What each symbol does to the objects:
κ: z82->z15, z975->z218, z427->z478, z433->z359, z463->z448, z218->z435, z714->z540, z16->z800, z517->z58, z469->z737, z822->z145, z997->z251, z488->z822, z251->z327, z260->z681, z928->z994, z432->z172, z800->z468, z204->z194, z737->z82, z669->z433, z838->z278, z598->z717, z418->z582, z327->z438, z268->z81, z681->z995, z280->z815, z957->z18, z172->z414, z151->z881, z194->z167, z4->z621, z610->z13, z449->z732, z384->z253, z144->z16, z790->z151, z877->z407, z386->z838, z388->z384, z935->z928, z567->z791, z791->z682, z551->z260, z994->z150, z695->z900, z145->z68, z443->z624, z815->z498, z267->z606, z276->z605, z878->z124, z568->z517, z682->z293, z389->z17, z446->z506, z240->z28, z18->z463, z13->z446, z720->z878, z158->z389, z614->z714, z632->z413, z390->z975, z717->z4, z57->z158, z232->z568, z362->z331, z331->z449, z651->z6, z110->z204, z190->z790, z278->z675, z955->z427, z414->z382, z540->z199, z860->z280, z624->z221, z658->z388, z124->z39, z478->z370, z900->z546, z582->z240, z359->z850, z81->z877, z320->z443, z413->z651, z606->z276, z134->z695
ω: z82->z145, z975->z81, z427->z443, z433->z737, z881->z438, z463->z682, z218->z877, z714->z427, z517->z4, z469->z488, z822->z582, z997->z386, z293->z468, z488->z418, z251->z838, z260->z413, z928->z158, z432->z134, z448->z293, z382->z546, z675->z58, z204->z606, z737->z822, z669->z469, z838->z568, z167->z605, z418->z362, z327->z278, z435->z407, z268->z110, z681->z651, z280->z714, z498->z199, z957->z567, z995->z6, z172->z695, z151->z327, z194->z276, z199->z370, z610->z860, z28->z732, z15->z68, z384->z414, z370->z221, z790->z251, z877->z194, z386->z232, z388->z172, z935->z57, z567->z144, z791->z16, z551->z632, z994->z389, z58->z621, z850->z15, z145->z240, z253->z382, z815->z540, z267->z720, z276->z124, z568->z717, z682->z800, z407->z167, z389->z463, z17->z448, z446->z815, z240->z449, z18->z791, z13->z280, z158->z18, z614->z955, z632->z658, z390->z268, z57->z957, z6->z253, z232->z598, z651->z384, z110->z267, z68->z28, z190->z997, z278->z517, z955->z320, z414->z900, z540->z478, z860->z614, z605->z39, z658->z432, z478->z624, z150->z17, z582->z331, z359->z82, z81->z204, z438->z675, z506->z498, z413->z388, z606->z878
α: z82->z327, z427->z172, z433->z790, z881->z506, z463->z145, z714->z388, z16->z331, z517->z478, z469->z997, z822->z838, z997->z860, z293->z28, z488->z386, z251->z280, z260->z975, z928->z433, z432->z267, z448->z68, z800->z449, z382->z605, z675->z199, z737->z251, z669->z190, z838->z714, z598->z320, z418->z232, z327->z815, z681->z218, z280->z413, z498->z6, z957->z488, z995->z435, z172->z606, z151->z446, z199->z253, z4->z624, z610->z551, z28->z58, z15->z438, z449->z4, z384->z194, z144->z362, z370->z382, z790->z13, z386->z614, z388->z204, z935->z669, z567->z418, z791->z582, z621->z221, z551->z390, z994->z359, z695->z878, z58->z370, z850->z881, z145->z278, z443->z695, z253->z167, z815->z651, z468->z732, z546->z39, z568->z427, z682->z240, z389->z82, z17->z15, z446->z681, z240->z517, z18->z822, z13->z260, z158->z737, z614->z658, z632->z268, z717->z443, z57->z469, z221->z546, z6->z407, z232->z955, z362->z598, z331->z717, z651->z877, z68->z675, z190->z610, z278->z540, z955->z432, z414->z276, z540->z384, z860->z632, z624->z900, z658->z110, z478->z414, z900->z124, z150->z850, z582->z568, z359->z151, z732->z621, z438->z498, z506->z995, z320->z134, z413->z81, z134->z720
ζ: z82->z359, z427->z714, z463->z389, z714->z280, z16->z791, z517->z278, z469->z669, z822->z737, z997->z190, z293->z448, z488->z469, z251->z790, z432->z658, z448->z17, z800->z682, z382->z253, z675->z438, z204->z81, z737->z433, z838->z251, z167->z407, z598->z232, z418->z488, z327->z151, z268->z390, z280->z13, z498->z506, z957->z57, z172->z388, z194->z877, z199->z498, z4->z517, z28->z68, z15->z850, z449->z240, z384->z651, z144->z567, z370->z199, z877->z218, z386->z997, z388->z413, z567->z957, z791->z18, z621->z58, z695->z172, z58->z675, z145->z82, z443->z427, z253->z6, z815->z446, z468->z293, z267->z110, z276->z194, z546->z382, z878->z606, z568->z838, z682->z463, z407->z435, z389->z994, z17->z150, z240->z145, z18->z158, z720->z267, z158->z928, z614->z860, z632->z551, z717->z568, z57->z935, z221->z370, z6->z995, z232->z386, z362->z418, z331->z582, z651->z681, z110->z268, z68->z15, z278->z327, z955->z614, z414->z384, z540->z815, z860->z610, z605->z167, z624->z478, z658->z632, z124->z276, z478->z540, z900->z414, z582->z822, z732->z28, z81->z975, z438->z881, z320->z955, z413->z260, z606->z204, z134->z432, z39->z605
π: z82->z737, z975->z390, z427->z955, z433->z669, z881->z151, z463->z18, z218->z975, z714->z614, z16->z144, z517->z568, z822->z488, z293->z682, z251->z997, z260->z551, z928->z935, z448->z463, z800->z16, z382->z414, z675->z278, z204->z110, z737->z469, z838->z386, z167->z194, z327->z251, z435->z218, z681->z260, z280->z860, z498->z815, z995->z681, z172->z432, z151->z790, z194->z204, z199->z540, z4->z717, z28->z240, z15->z82, z449->z331, z384->z388, z370->z478, z790->z190, z877->z81, z388->z658, z791->z567, z621->z4, z994->z928, z695->z134, z58->z517, z850->z359, z145->z822, z443->z320, z253->z384, z815->z280, z468->z800, z276->z606, z546->z900, z878->z720, z568->z232, z682->z791, z407->z877, z389->z158, z17->z389, z446->z13, z240->z582, z18->z957, z13->z610, z158->z57, z717->z598, z221->z624, z6->z651, z331->z362, z651->z413, z68->z145, z278->z838, z414->z172, z540->z714, z605->z276, z624->z443, z124->z878, z478->z427, z900->z695, z150->z994, z582->z418, z359->z433, z732->z449, z81->z268, z438->z327, z506->z446, z413->z632, z606->z267, z39->z124
ψ: z975->z790, z427->z791, z218->z151, z714->z18, z260->z433, z432->z418, z382->z28, z204->z838, z167->z675, z435->z881, z268->z997, z681->z359, z280->z158, z498->z17, z995->z850, z172->z582, z194->z278, z199->z448, z610->z935, z384->z145, z370->z293, z877->z327, z388->z822, z551->z669, z695->z331, z443->z16, z253->z68, z815->z389, z267->z232, z276->z517, z546->z732, z878->z717, z407->z438, z446->z994, z13->z928, z720->z598, z614->z957, z632->z469, z390->z190, z221->z468, z6->z15, z651->z82, z110->z386, z955->z567, z414->z240, z540->z463, z860->z57, z605->z58, z624->z800, z658->z488, z124->z4, z478->z682, z900->z449, z81->z251, z506->z150, z320->z144, z413->z737, z606->z568, z134->z362, z39->z621

In the rows, zero is written as 61.

The rows follow the links: the fewer symbols apart two objects are, the more alike their rows tend to be.

Each row is also shifted at random along 6 hidden directions that mean nothing.

Rows with their objects:
62,59,74,68,56,63,41,66,57,65,65,61,68,77,52,78,67,70,68,80,53,65,63,57,47,51,58,60,53,61,59,78,56,72,66,60,70,63,61,45,64,70,50,58
object: z610
68,68,35,37,80,53,82,38,52,46,57,59,67,73,70,79,56,74,55,75,69,62,38,67,69,48,85,60,77,79,94,51,64,57,79,61,43,64,62,70,66,50,67,58
object: z720
82,70,78,81,46,60,34,76,73,68,69,65,57,64,40,57,72,52,73,63,46,64,80,65,52,66,47,54,57,44,42,67,59,74,70,59,83,58,64,52,63,72,56,50
object: z881
36,56,63,63,61,69,59,65,49,61,63,62,64,56,61,46,70,58,63,61,63,59,62,61,60,60,68,57,65,67,58,68,54,62,55,55,66,64,56,44,53,70,58,62
object: z669
71,53,57,59,70,63,73,61,58,55,65,70,69,46,61,43,61,57,60,46,74,51,62,65,64,61,66,62,63,60,68,55,53,58,50,59,62,57,63,61,55,57,60,59
object: z598
74,58,58,45,69,64,65,67,54,58,60,63,67,57,60,50,63,68,68,56,67,58,60,58,68,68,72,52,64,69,65,47,54,54,54,69,59,58,56,67,53,58,78,70
object: z568
59,57,69,74,67,61,62,55,67,80,57,69,69,65,60,49,71,56,69,49,57,61,71,62,63,67,49,72,53,73,39,67,47,58,50,52,76,65,54,53,69,77,73,61
object: z390
49,50,70,74,56,64,50,77,60,66,63,65,55,50,59,41,68,52,56,45,65,61,69,59,68,75,35,63,51,54,41,64,62,64,38,52,69,63,53,49,52,62,50,66
object: z158
49,76,59,47,59,63,31,68,52,56,56,63,63,60,49,73,68,67,51,79,58,75,45,61,66,55,67,54,75,61,79,54,64,91,76,69,53,71,55,56,64,56,58,53
object: z18
55,67,64,53,54,66,54,66,56,62,56,59,54,63,70,72,58,53,57,75,50,66,56,52,58,60,69,57,67,60,73,71,68,62,72,60,52,59,61,65,64,58,54,59
object: z68
44,47,47,57,58,75,81,59,50,52,68,52,55,50,69,54,56,74,49,52,68,64,52,64,56,51,74,63,65,69,69,66,63,55,47,62,55,66,61,48,51,68,52,76
object: z251
73,61,55,71,59,66,62,60,59,64,62,67,58,52,58,56,65,53,48,51,64,67,57,65,69,55,53,76,66,64,64,67,62,75,57,46,58,73,56,48,64,66,43,56
object: z57
42,45,80,62,61,70,49,80,45,58,64,65,72,69,71,66,67,67,65,68,68,52,66,43,53,63,54,58,47,55,59,72,55,55,46,58,60,54,63,52,54,53,49,69
object: z232
83,50,71,62,70,63,72,58,47,69,52,67,71,68,84,49,59,54,64,59,68,49,61,41,67,75,53,65,49,68,49,71,54,40,45,46,58,57,55,57,60,56,68,68
object: z362
49,73,60,53,63,60,67,49,68,71,47,64,66,64,67,66,59,53,65,60,51,62,59,59,63,58,70,70,66,72,66,61,57,59,69,68,58,62,59,77,75,65,76,55
object: z167
100,76,58,48,57,61,43,50,55,64,46,59,66,61,57,78,58,65,48,79,60,73,38,62,70,51,69,59,77,70,82,58,62,86,85,64,47,72,53,61,76,56,61,53
object: z791
46,73,51,57,57,61,60,62,59,54,59,59,50,55,60,63,62,53,54,68,54,69,56,64,63,63,70,55,78,58,75,59,69,64,73,59,51,66,60,61,61,64,53,54
object: z17
36,53,65,46,70,64,61,54,52,63,52,56,72,73,70,75,54,80,66,70,67,58,53,52,59,57,67,60,52,71,66,58,60,50,58,71,54,59,61,69,64,53,74,74
object: z172
45,49,52,63,72,52,81,54,62,60,63,68,66,48,65,39,58,60,61,38,78,49,66,67,73,68,55,64,55,61,57,47,57,49,42,59,63,54,65,68,56,51,72,67
object: z878
33,62,66,67,42,77,48,63,63,62,58,56,56,32,53,48,54,49,37,46,63,63,54,67,65,49,60,66,66,51,66,63,62,91,60,70,56,72,64,56,64,56,42,56
object: z463
60,56,61,54,55,71,48,73,51,53,66,54,59,59,56,75,62,74,51,68,62,68,53,58,54,48,65,59,59,56,74,67,66,75,59,72,55,64,63,52,57,59,45,69
object: z838
38,54,57,63,61,65,65,64,53,56,69,54,59,66,57,61,63,75,63,67,63,63,60,64,50,57,65,55,60,62,56,66,63,55,56,64,66,59,62,48,52,68,59,69
object: z13
28,56,71,62,58,65,50,71,51,70,56,59,64,66,67,45,66,59,69,66,62,62,59,50,67,79,52,49,56,69,40,67,55,56,49,56,69,64,49,47,56,67,71,68
object: z928
24,70,70,64,54,68,42,63,77,73,58,64,67,45,33,47,66,60,64,47,53,63,69,72,60,60,60,65,68,59,52,50,54,90,66,81,76,67,59,67,69,68,75,52
object: z877
46,59,39,50,65,63,84,43,70,48,65,55,56,42,59,59,48,67,50,43,68,60,53,80,63,45,81,66,73,64,80,47,66,63,64,74,51,61,73,77,60,55,60,62
object: z414
63,78,62,62,57,60,50,59,66,69,56,63,62,54,48,50,65,46,66,62,49,66,63,66,64,66,68,57,78,66,59,60,56,73,75,60,69,68,55,59,66,71,72,45
object: z150
51,53,46,58,56,67,87,62,59,52,66,47,42,50,73,50,54,62,58,50,61,62,61,64,60,67,74,56,68,65,56,62,69,39,50,61,57,59,62,59,47,69,61,73
object: z327
107,61,59,62,60,65,62,61,76,69,62,65,62,56,46,56,64,67,63,40,60,66,68,72,59,55,59,75,63,66,55,54,56,72,58,72,70,68,59,63,67,73,68,65
object: z714
64,58,59,58,72,51,64,57,63,62,57,64,63,64,61,69,59,71,61,54,70,61,59,61,69,65,50,66,55,63,58,49,59,57,57,64,57,59,58,70,64,52,71,65
object: z606
44,53,65,56,54,74,49,72,44,59,59,55,59,59,71,64,64,65,51,68,65,64,52,50,61,60,60,56,59,63,64,70,64,66,51,62,51,63,58,52,56,58,51,69
object: z822
72,64,54,59,65,58,64,50,63,66,60,53,61,75,55,72,61,73,68,72,57,71,56,63,58,54,66,61,64,75,54,63,61,61,71,60,66,65,57,54,67,74,71,63
object: z260
70,67,65,55,58,68,60,65,62,58,61,60,62,52,60,61,55,52,60,62,54,57,65,60,55,57,77,60,69,56,75,63,61,64,70,72,56,55,68,68,62,58,56,55
object: z58
62,65,67,71,54,47,42,61,70,53,68,63,64,58,47,66,58,63,55,62,69,56,65,71,59,57,44,57,51,38,63,53,67,84,69,69,65,58,71,70,64,45,51,54
object: z124
87,58,73,73,52,58,55,65,65,60,64,65,62,56,64,55,57,49,58,59,62,53,71,59,56,61,52,60,50,44,57,67,63,62,62,58,66,55,71,64,61,52,50,55
object: z621
50,61,62,57,59,48,45,72,53,39,71,58,56,64,57,65,63,62,62,76,73,57,60,62,62,72,56,35,57,40,67,49,75,63,64,65,58,52,67,66,45,40,56,59
object: z449

Start, symbols taken left to right, then the object you end at.
Answer with the object's name.
85,76,56,58,54,63,51,63,65,63,59,54,51,55,49,56,64,57,60,65,47,75,59,68,64,64,67,53,75,61,63,56,65,76,72,66,63,69,56,61,61,69,65,53
π κ κ π π κ ζ => z359
61,60,74,48,55,69,48,66,52,64,49,54,65,69,71,64,56,65,70,75,54,56,58,44,54,66,73,48,59,66,63,62,56,56,62,78,57,56,60,69,62,55,78,67
ω π ζ κ π => z568
87,59,56,56,62,63,67,60,50,54,60,58,59,55,68,59,59,61,49,58,69,63,50,57,70,60,62,61,63,63,67,58,65,63,56,56,50,65,58,58,58,55,55,66
κ κ π ζ κ ζ α ζ => z881
28,65,54,63,50,66,54,62,59,57,63,59,53,46,53,50,62,56,53,59,59,64,56,71,62,58,62,52,73,54,60,60,63,80,66,65,63,67,60,50,55,64,56,55
α κ π κ π α π => z790
67,56,61,57,71,59,71,48,53,64,50,63,67,79,77,86,57,69,55,71,63,62,50,51,64,51,56,75,55,72,71,69,59,54,62,53,44,62,58,64,73,55,54,65
ζ ψ ζ κ κ ζ => z151
33,48,58,80,42,72,69,66,74,54,80,51,48,37,47,44,53,58,44,34,65,62,70,78,48,46,56,70,55,42,54,65,65,73,48,70,69,61,76,54,53,67,36,67
ζ ω κ ω π ω κ => z370
27,53,53,64,63,61,69,59,65,62,63,62,58,50,56,52,61,68,58,43,66,63,60,70,63,57,56,73,59,66,55,54,57,63,49,66,63,62,59,58,60,66,62,69
κ κ ψ π ω κ π => z278
52,61,69,66,51,64,52,54,63,69,58,51,60,74,59,74,58,69,66,77,52,66,57,58,48,52,61,60,57,67,53,72,61,67,71,66,67,63,63,56,69,69,67,64
κ π π π κ π α ψ => z190
47,62,62,59,55,61,64,49,65,59,55,57,61,58,64,72,47,66,52,61,63,61,54,62,61,53,55,68,60,57,68,58,65,70,67,72,56,62,68,72,69,51,57,62
ψ κ ζ ζ α => z498
70,57,63,64,49,62,60,67,60,55,62,55,52,51,71,55,53,55,49,58,66,57,58,59,65,66,54,53,57,49,59,63,71,61,56,61,51,58,66,65,54,51,51,64
ω α π ζ π α κ ψ => z791
93,60,52,49,66,62,86,40,58,60,51,55,64,49,75,46,47,57,60,52,65,53,56,62,68,61,77,57,72,77,64,58,57,44,58,65,53,59,62,75,61,55,80,65
π π ζ κ κ α ω => z624
99,66,67,61,54,64,39,60,61,57,68,64,74,47,37,56,64,60,53,62,65,58,60,72,57,48,64,58,65,51,72,55,59,97,71,74,66,66,67,62,64,56,53,50
π κ ζ ω ζ ζ ζ => z251
52,72,53,46,75,45,54,66,64,58,61,64,59,82,57,87,70,79,74,76,63,73,56,61,71,70,58,53,60,67,64,43,68,55,69,65,55,57,50,74,64,56,79,63
π ψ ω ζ ω κ ω κ => z4
57,59,69,70,48,67,55,57,72,63,58,54,56,57,55,72,50,66,53,59,57,64,60,63,52,46,53,73,52,54,59,66,65,71,63,73,63,62,69,65,69,62,50,63
ω ω ζ ψ ω => z449
35,61,73,64,50,74,54,64,60,70,49,61,61,48,68,50,56,43,52,54,55,60,62,53,64,61,65,68,67,61,64,67,60,70,62,63,55,64,61,61,69,60,57,58
ζ ζ α π α => z151
64,44,77,60,57,76,63,51,50,70,52,53,70,66,77,68,50,74,55,63,64,51,55,44,50,44,61,72,46,72,61,76,53,60,49,69,57,62,66,58,68,58,60,76
π κ ζ α ζ => z413
35,53,59,55,60,77,59,70,52,57,70,64,69,54,55,55,70,65,58,55,62,62,60,61,54,51,73,65,65,65,68,67,53,69,54,61,61,65,62,47,55,69,46,63
ζ ω ζ κ ω ω π => z386
52,52,61,52,63,74,73,42,47,55,56,54,75,49,67,55,50,71,52,59,71,50,47,59,55,40,79,65,64,70,78,63,51,66,59,71,54,62,68,59,63,56,63,65
π κ κ α α κ π ψ => z4
70,66,74,74,48,67,49,64,71,75,60,59,59,45,47,36,64,45,62,50,53,61,72,67,59,69,51,59,64,59,37,65,54,74,55,61,81,68,58,50,60,76,65,56
α α π α ω π ψ α => z997
